Each row has a class, written after it.
[ 17  15  17   8   0  -4  12 -26  -3 -14   0  12   4 -12  15  19  18  -2
  10  -9   5 -30  11  16  13   5 -14  -1  -1   1   7 -18   0  19  -3  -2
   8  -7]  Selog
[  9  -3  22  23   2  -2  42 -79 -20 -32  23  17  11  -4  56  27   7 -22
  30  -8  12 -30 -25  48  -3   5  17  -9  19 -14  -8 -21   2 -12   8 -14
  -6  -6]  Selog
[  4   1  10  -4   6  -1  -1 -19   7 -10 -14  -4  -5  -5  -2  -7  31  -8
   2 -14   5  -2   8 -12  20  -6 -14   0   5  -2 -20   2  -5  -1   4 -18
   5  27]  tarin
[ -2 -21  11  31 -16  -2   8  -4  -4   8  23  12  16  14  33  -2  34 -26
   5   2 -10 -10 -27  26 -13   0   1   4 -18  15  13 -24  10  22 -24  -9
  12 -14]  Logut
[-12  17 -23  36  34 -16 -26  54  22  13 -11 -44   0 -16 -38  21  10  24
  11 -13 -31  -2  -6 -14 -22  28  28 -18 -24  25   3 -35  51  -1   5  19
  19  -5]  lote
[ -7  -6  -2  23  -3 -22   0  -8   5   5   2  14  -3  -2  24   5  17 -17
  21  -3  -7 -22  24  11   4  11 -13  -3 -14  -3  11  -8  14  18 -13  -3
  30 -10]  zimo
[  6   1  40 -18  14   8  20 -86 -21   3  -5  42  -9  -2  12  -4  28 -35
  -3  -6  -6   2   5  -5   0 -31  10   9   2   3   5   0 -31  33  12  12
   2 -31]  Sodo
[ -5  13   7 -13   5   8   3 -55   2 -16 -24  11   1 -12   2  -2  29  -4
 -15 -22   4   5   7   3  22   3  -3  22  -1   8  -3   2 -11   4  11 -36
  -3  21]  mas
[  3  18  11  -2  20   9  -8 -29   7 -28  -8  -5  -7 -14  13  -6  18 -11
 -12 -29  -2  -6  19   3   7  -3 -15   7   6  -3  -7 -11 -16  13  19 -13
   6  13]  Logut
[  9   2   2  12 -16   4  -1 -12  -1  13   1  16  -6  13 -17  18   3  -5
   4  -3  -5 -14 -19  24  -1  11  24   3 -10  24 -25   1   5   9 -14  17
  13 -17]  mas
[ -9 -22  22  -9  14   1  -9 -31  -2   1 -10   0   9   0  24  -5  43 -11
  -2   6   2   2  -2 -14  -1 -17 -15  11   3   9   6  -2  -7   0   5 -24
  -5  19]  sot
[ -2  -1  22   3  25   5   3 -41   0 -29  -3  19  -2  -1   3  22  38 -25
  13 -14  -1 -32  16  12   7 -15 -26   2  -9   3  25 -15 -19  -1 -11 -10
   0 -14]  Logut
[ 19  11   5   9  13  -3   0 -32  -1 -13 -13 -11  -5 -15  29  -6  22  -2
  -3 -10   4  -5  11   4  20   3  -7  -3  13 -13  -9 -12   4   2  21 -34
  -5  32]  retuk
[  9  -1   3  -1   6   0  -2 -21 -10  -2 -15 -22 -10 -10  18  20  -5 -10
   5 -30   2  -5  25  -4  11  15 -10   0  24 -18 -20  12 -16  -3   4 -12
  10  23]  Selog
[  1  16   6  -2  -2   2 -10 -34  15   6  -2  -9 -11  -7  -3  -7  19  14
  -8 -13  -8   6  21 -26  14  -6  -7  -3   5  -4  -4  -1 -17   4  10  -9
   2  25]  sot
[ -8  -7 -16  14   8 -12  -7  -8 -13  12  -2  -4  -4  13 -15  -3   1  -9
   4 -21 -17   6 -31   5 -23  25  17 -19   6   7 -27   2   1 -15 -14  13
  23   9]  Zut
[ 20   5  -1  20   2  10  -8   7  -5  19  -6  -5   5  19 -10  16  17 -10
  12  -2 -15  -5 -30  16 -10   4  18   3  -5  15  -9  -5  13  10  -7   7
   5 -18]  retuk
[-10   6  17  23   0 -18   2 -40  -6  -2  25  14  -7  -2  24 -12  45 -19
  15  -6 -16 -22  19   5   0   0 -13  -6  -9   3  17 -20  -6  34 -17  -7
  13  -9]  sot
[ 11  24 -30  40   2  -1  -9  -8 -24  15 -21 -23   4  17 -19  42 -11 -19
  10 -39 -23   6   0   4  25  23   3 -13  20   0 -12 -10 -14   8  -3 -20
  23 -16]  Zut
[ -5   9  17  -6   7   1   2 -38   5 -18 -12 -15  -4 -11  16   7  21  -4
  -1 -15   6   0  17 -10  17  -7 -17   9  11  -8  -2 -10 -12  13  11 -21
   4  16]  lote
[ 18  28  18  21   7  -7  10 -23  -3   5  -3  23  -5   0   6 -25  39 -17
  -8  -2 -12   1 -15  22   5  -7   9  -5  -1   9   2 -15   1  16   9 -17
   7 -19]  tarin
[ -3 -12  -1   4  -8  11 -13  -3 -12  15  14   0  -6  20 -10   1  13  -7
   1   1 -23  -5 -20  10  -6  13   3  -6 -11   9 -16   6  -6  20 -16  11
  12 -33]  Logut
[ -1  -5   8  26  -7 -10  15 -20 -11 -19  18  15  10  -1  22 -16  45 -14
   7   7  -7 -17 -14  31 -11   7   6  -2   4   5   6 -22   9   3 -10 -11
   5  -2]  sot
[  5  -5  10  20   5 -11   8 -38 -10  -6   2   4   3  -8  21   7  25  -9
  12  -9  -7 -22   5  11   5   4   4 -19  -1  -4  -2 -17   0  -5  -6  -1
   4  13]  Sodo
[  6  -6   1  21  15 -14   5 -23   3 -15   0   0   3 -10  15   4  21 -16
  16 -15 -10 -21  17   6  14   6   2  -5   9  -7  -1 -19   8  16   7  -6
  18 -18]  lote
[-15  -4   0 -31 -11  -6   5 -45  -6 -27 -11  12  -6  -9  12  -1  20 -15
  -3 -11   0 -16  20  -9   9   1 -18   2   4  12 -13   7 -10  -1  -1 -20
  24  29]  Sodo
[ -5  22  13  -5   5  -1   2 -33   5  -6 -14  -6  -2 -15   2  13  21   0
 -10 -12   8   1  18  -4  24  -4  -4  22   5   6  -4  -6  -9  15   7 -25
  -3  14]  mas
[ -4 -15  15  31   3 -11  11   4   4   4  10  -4  16   0  14  15  25 -25
  10  -1  -6 -23  -5  12  -5   4  -5  -2  -4   5  11 -25  11   9  -3   0
  12 -22]  Logut
[ -1  14 -18  48   6   0 -21  13 -38 -11   1 -31  15  39  -6  15 -26 -20
  16 -16 -26  20 -22   3 -15  33  -4 -10 -19  18 -18   6  40  -7   4 -17
   6 -19]  Logut
[ 12  25   4   7  10   3  -7 -23  -1  -9 -16  -8  -1  -9   8 -12  23  -5
  -6 -14   4   4   2  -1  18  -4  -9  -5   4  -5 -15  -6  -7  -3  13 -21
   1  27]  tarin
[  9   2  26  -9  12  -1  10 -79 -18 -10   6  16   7  24   5 -28  47  -2
  -4   0 -21  -2 -10  -7   1   6 -16   8  -8   1   6 -15 -10  23   3 -11
   0 -24]  retuk
[  5 -18   8  17  11   1   3  -8 -19 -19  -1   7   9   2  14   8  40 -26
  16   7  -3 -26   5  22  11  -3 -12  -6  -1   4   2 -23   8   2  -8 -15
   2  -7]  tarin
[ 14 -12  11  15  -2  -6   6 -26  -4 -17  -8  18  10   0  18  15  26 -18
  12 -17  -5 -28   5  21   5   4 -10  -7  -1   9   3 -16   7   2  -4  -1
  11  -4]  Sodo
[ 17  11  -6  33  11  -5 -15  15   8  14  -9  -2   7  14  -8  10  10  -3
  -3  -5  -8   7 -13   9   1  -5  27  13 -13  29  -6 -14  17  12 -14  -6
  12 -17]  mas
[ 17 -17   3   9 -29  24 -20 -52   7   4   0  13 -19   1  15  -6  45  -6
  21 -18 -34 -20  29  -4  16   3   1   2   8  10 -17  20   1  19   3  -3
  18  16]  sot
[-11   9  15 -15  14  -4   5 -35  13 -16 -15   1 -22 -18   1 -15  44  -9
  -6  -8   8  -1   5 -24  -1 -13 -17   2  -8   4   9 -14 -25  -3  -4 -13
  16  14]  tarin
[ -7   2  -3 -27  22  -2 -21 -70  40 -23 -13  13   3   1   9 -41  69   6
 -23   5 -11   1   1 -10   6 -28   7  17 -13  15   2 -11  12  -8  11 -28
  -8  27]  Logut
[  2  -8  -8  33   0  -5 -15   6  -5  17  -4  -9   9  18  -6  23  -1   2
  13  -6 -18 -10 -19  15  -6  27  19   8 -19  31 -17  -6  22  11 -11   3
  12 -21]  mas
[  9   2   9  15   6 -10  -7 -32 -22 -14  -1  15   0   0  19   4  69 -32
   7  14 -17 -38  -3  31  -1   2  -7  11 -12  26  -1 -25 -11  23 -22 -21
   3  -3]  tarin
[  0   5  12  -6  12   0  -1 -57   4 -23  -8   2  20  -7  28   1  24   1
  -1 -19  -1   2  12 -11  16 -16  -1   6   1   8 -13  -1  14  -8  17 -31
 -13  54]  Sodo
[  0   9 -14   5 -24  20  -8  -3  -7  10  -9   7   6  29  -8   3 -10 -20
  14  11  -1   4 -50  17 -17 -10  17   2 -11  16  -6  12  15  -9   1  14
   3 -23]  lote
[  1   5   2 -29  12  10  -2 -39 -15 -21  15  15   7  -8   8  -5  17   6
  -9  -5   0  17   6 -21   7 -29  13   3  -3   7 -18  -2  -3   4  -9  -7
 -10  55]  Sodo
[ -4  -6  -6  21   8   0  -7 -15  -1   9  -4  -9  -1  13  -7   6   8  -2
   7 -15 -16   3 -28   7 -13  11  20  -9   3  10 -16 -11   2   6  -3  11
   9  -8]  Zut
[  7  24   6 -16  11   9   3 -23   2 -24  -5  -1   9 -24   9  -3  -2   4
  -9 -22  10  -2  18 -10  13 -17  -5  -5  16  -8 -10 -10  -6  -2  31   2
  -9  37]  Sodo
[  0   3  24  23  15 -19   6 -55 -12 -13   5  20  -1  10  18 -12  48 -22
  12 -11 -10 -18  -8  13  -9   8 -12  -6 -21   3  -8 -29   2  26   1   0
  18  -2]  zimo
[  2  22 -16  -3   0 -28   0  -4  23 -48 -24 -56   0  -2   4  -4  17  11
 -13 -11   9 -22  -6  12  10  27 -12   6  41  -4 -42 -14   7 -23  32 -40
   9  25]  Selog
[  4  11  -6  15 -12  19  -9   3  -5  15 -20  -2  -2  13 -27  23  13 -25
  22  -2 -26  -9 -22   7  -7   0  29  17  -6  34 -16  12  15  26   9   9
  22 -32]  lote
[ -1 -13  11  12  -4 -11   8 -34  -1 -18   4  18  -3  -5  15   1  40 -15
   2  -5  -6 -19   4  12   3   3  -8  -8   1  11   7 -23   4  15 -10 -10
   8   3]  Zut
[ -4 -21   6  28  -3   6  -2   5  -9  23   3  -1   0   9  -9  19  17  -3
  25  -8  -8 -11 -33  14 -10  17  18   0 -18  18  -9  -1   6   3 -25  13
  11  -9]  mas
[ -1   0  -3  21  -1   7  -9  11   1  11   1 -12   9  16 -13  14   4 -11
   8 -10 -12  -1 -35  11 -15  12  13   3 -13  14 -15  -2  12  10  -1  14
   5 -24]  Logut
[ 13  -2   3   3  -5   1  -9 -34  -2  -5  -7  -3  -6  -1  15   0   8  -7
   0 -20  -3   3  15 -17  13   2 -15   8  13  -5 -13   4 -25  16   7 -10
   6   7]  sot
[ -9 -42  28  -9   5 -23  17  13  -6  12  12  10   9   2  10 -18  41 -32
 -13  15  -7   1   9  -9  -5 -13  -8  11  13   2  14  -9   6  23  -8 -12
  14 -19]  lote
[ 17  -1  11   4   0   2  16 -23  11 -14  13   5   0 -15  14  -7  -2  -9
   0 -26  10  13  -7  -9   8 -14  12  -2  21 -23 -14  11  -7  -5  11  -4
  -8  17]  lote
[-16 -24 -12  18 -11 -14   3  -5  18  14   2 -10   4  19  -3   0  11  -7
   1  -7 -15  -1 -25  10 -18  12  22   3   5   9  -2 -14   6   5 -12   8
   6 -16]  Zut
[ 27 -14 -36  20 -25  -3 -15 -17  -6 -18   1  25   2  20  -3  -3  16 -18
  19   9  -9 -19 -43  10 -18   9  24  13 -23  35 -14   2  17 -17 -27  12
  10 -11]  mas
[  4  -7   0   2  18 -42 -16   8  19 -21  31  -7  18  10  20   1  61  10
  -4  13 -14  13 -45   7 -48   4  16  20  -6  27 -13 -43  54   7 -26   7
  -2   9]  zimo
[-12 -20  -4  36   2  -7  -3  33   6   1  26 -23  11 -11  31  11  34  -1
  18  25 -16 -24   7  20 -16  -2  16   2  14   8  27 -31  20   0 -13  -8
  -2 -12]  sot
[ -7   8 -11  20 -28  -3   8 -36  -7  -7   8  14   8   2  18 -18   6  -6
 -11   3 -12 -15  10  14   8  14  -2  -1 -12   7  13 -19 -13  28  -9 -11
   4  -5]  Zut
[ 30  11  30  18  16 -19  22 -60 -16 -46 -10  21  13 -19  31  -5  38 -13
  -9 -35   0 -15   4  19  -2  18 -14  18   2   1  -6 -36 -27  35   1   0
   5   3]  Sodo
[  5   0  14  21   7 -12   7 -43 -11  -3  16  12   7   0  24  -9  28 -10
  -1  -7  -8  -6  -7  10   3  12 -10  -8 -12  -8   3 -28  -1  19  -4  -3
   4 -11]  Logut
[  6  -5  -3   9   5   0  -4 -14  -7   6   1  -1  -6  14   5   6   5 -14
  15  -5 -11  -9 -27   3 -18   4  18  -4  -7  16 -14   2   6   6  -5   7
  18 -20]  Selog
[ 17  10  23 -11  12   2  -3 -46  13 -11 -17  -9 -10 -12   9  -8  44   8
  -8 -17  -2 -14  18  -8  21   2 -17   9  10  -5 -17  -1 -15  18  12 -20
   2  26]  retuk
[-24  20  31 -12  35 -22   0  -6  16 -20 -10 -39  -3  -2  14 -15  43  22
  -6   9  -2  -4  19   0  15  -3 -42  25  30 -11  15 -16 -16  11  14 -43
   3  -8]  Logut
[  8 -12  -1  24  -1   8  -3  -7 -27  18   8 -17   3  37   4   7  12   2
  18  -1 -28   9 -33   9 -17  12  19  -1  -2  14 -14  -6  11   0 -19  -6
  16  -5]  Selog
[ 49  11  41   3  58   9 -13 -13  -1  12 -16  38 -29 -16 -30   8  38   0
  12 -39  -1  40  51 -58  13 -51 -17  -8 -15 -15  16 -14   8  13  -3  33
   8  50]  zimo
[  9  -6   0 -10   6   2  -6 -32   4 -13  -7  -7  -3  -9  23   3  16   4
   4   0   8 -13  15 -16   8  -8 -11   0   2  -5   2 -11  -6  -5  -2  -7
   6  20]  Selog
[ 50 114  -7 -33   9   5   1 -70 -43 -26 -25  32   8   2 -38   8  13  30
 -34  21 -17   9  20   8  36   4 -21  38   7  10   9 -13 -41  27   2 -25
 -12 -14]  retuk
[  7  11 -13  26  -4   4  -2   5   4  15  -6 -11   5  14  -5  11 -17  -6
  11 -10  -5  -3 -32  16 -16  10  34  -5 -10  10 -16   2  17   0   2  14
   5 -17]  Selog
[  4   3   8  33  -4  -9   5 -28  -3   1  -8  14   7  -5  27 -11  41 -23
   4  -2  -1 -19   1  32  15   7   4  -2 -18   4  -5 -19   9  27  -5 -17
   3   0]  tarin
[ 15   9 -10  28   9  -2  -8 -19  -1   7  -8  -7   1   8   8  11   5  -1
   9  -8 -14  -5 -24  14  -9  13  36  -5 -13  18 -22  -4  17   2  -3  -5
  11  -3]  Selog
[-15 -12  -3 -30  -9   9   1 -44  11 -18  -4   4  -7  -7   4 -21  31   1
 -16  -4  -8  12  -8  -6   3   7   4   9   3   1 -17   5   9   0  15 -18
   5  14]  Logut
[ -5  -4  -1  23   3   4 -13 -10  -8  17   3  -4  -3  15   0   4   2 -12
   5  -8 -19   3 -28   3 -18  14  13  -8 -26  18 -15  -2   8   9  -4   7
  13 -10]  Logut
[ -6  43  31  20 -32  -6   2 -37  38  39 -16  25 -17 -22  -7 -21  81  11
 -15   8 -22 -24  34  25  24  -3  -6  -6 -21  17  34 -30  27  46  21 -11
   4   8]  sot
[ 33  16 -35  -3  -3 -20 -15 -20  10 -14  13   8  46   3  48 -41  42   1
 -20   2 -20 -10 -25  43  -1  14   8  22  29  -4   1 -28  32   1  18 -26
 -23   8]  retuk
[ -7  -2  10  -9  20 -12   2 -25   8 -22 -10  -6  -1 -11  11   4  26  -5
  -5  -8   4   0  20  -9  10  -4 -11  10   9  -8 -10 -17   3  10  23 -21
   3  18]  zimo
[ 29   0  15  -8  11   6 -12 -51   5 -12 -33   0   5  -1  23  14  20   4
 -10  -5   2  -2  26 -21  24  -4 -26  20  -9  10   4 -19  -1  23  20 -25
  -4  13]  retuk
[ 10  24  -3  25 -10  -7  -2 -32 -22   5   7   1  20  15  15  -8  41  -3
   7  13 -32 -11  10   3   9   3  -2   9 -13  22  17 -19  27  16  -4 -35
   2  16]  Selog
[  7  10  12  -8  15   2   0 -27   2 -22 -23  -7   2 -17   7  15  12  -4
  -1 -22   3  -8  30 -14  19 -11 -13   6  14  -1  -3  -5 -11   1  18 -10
   0  22]  Sodo
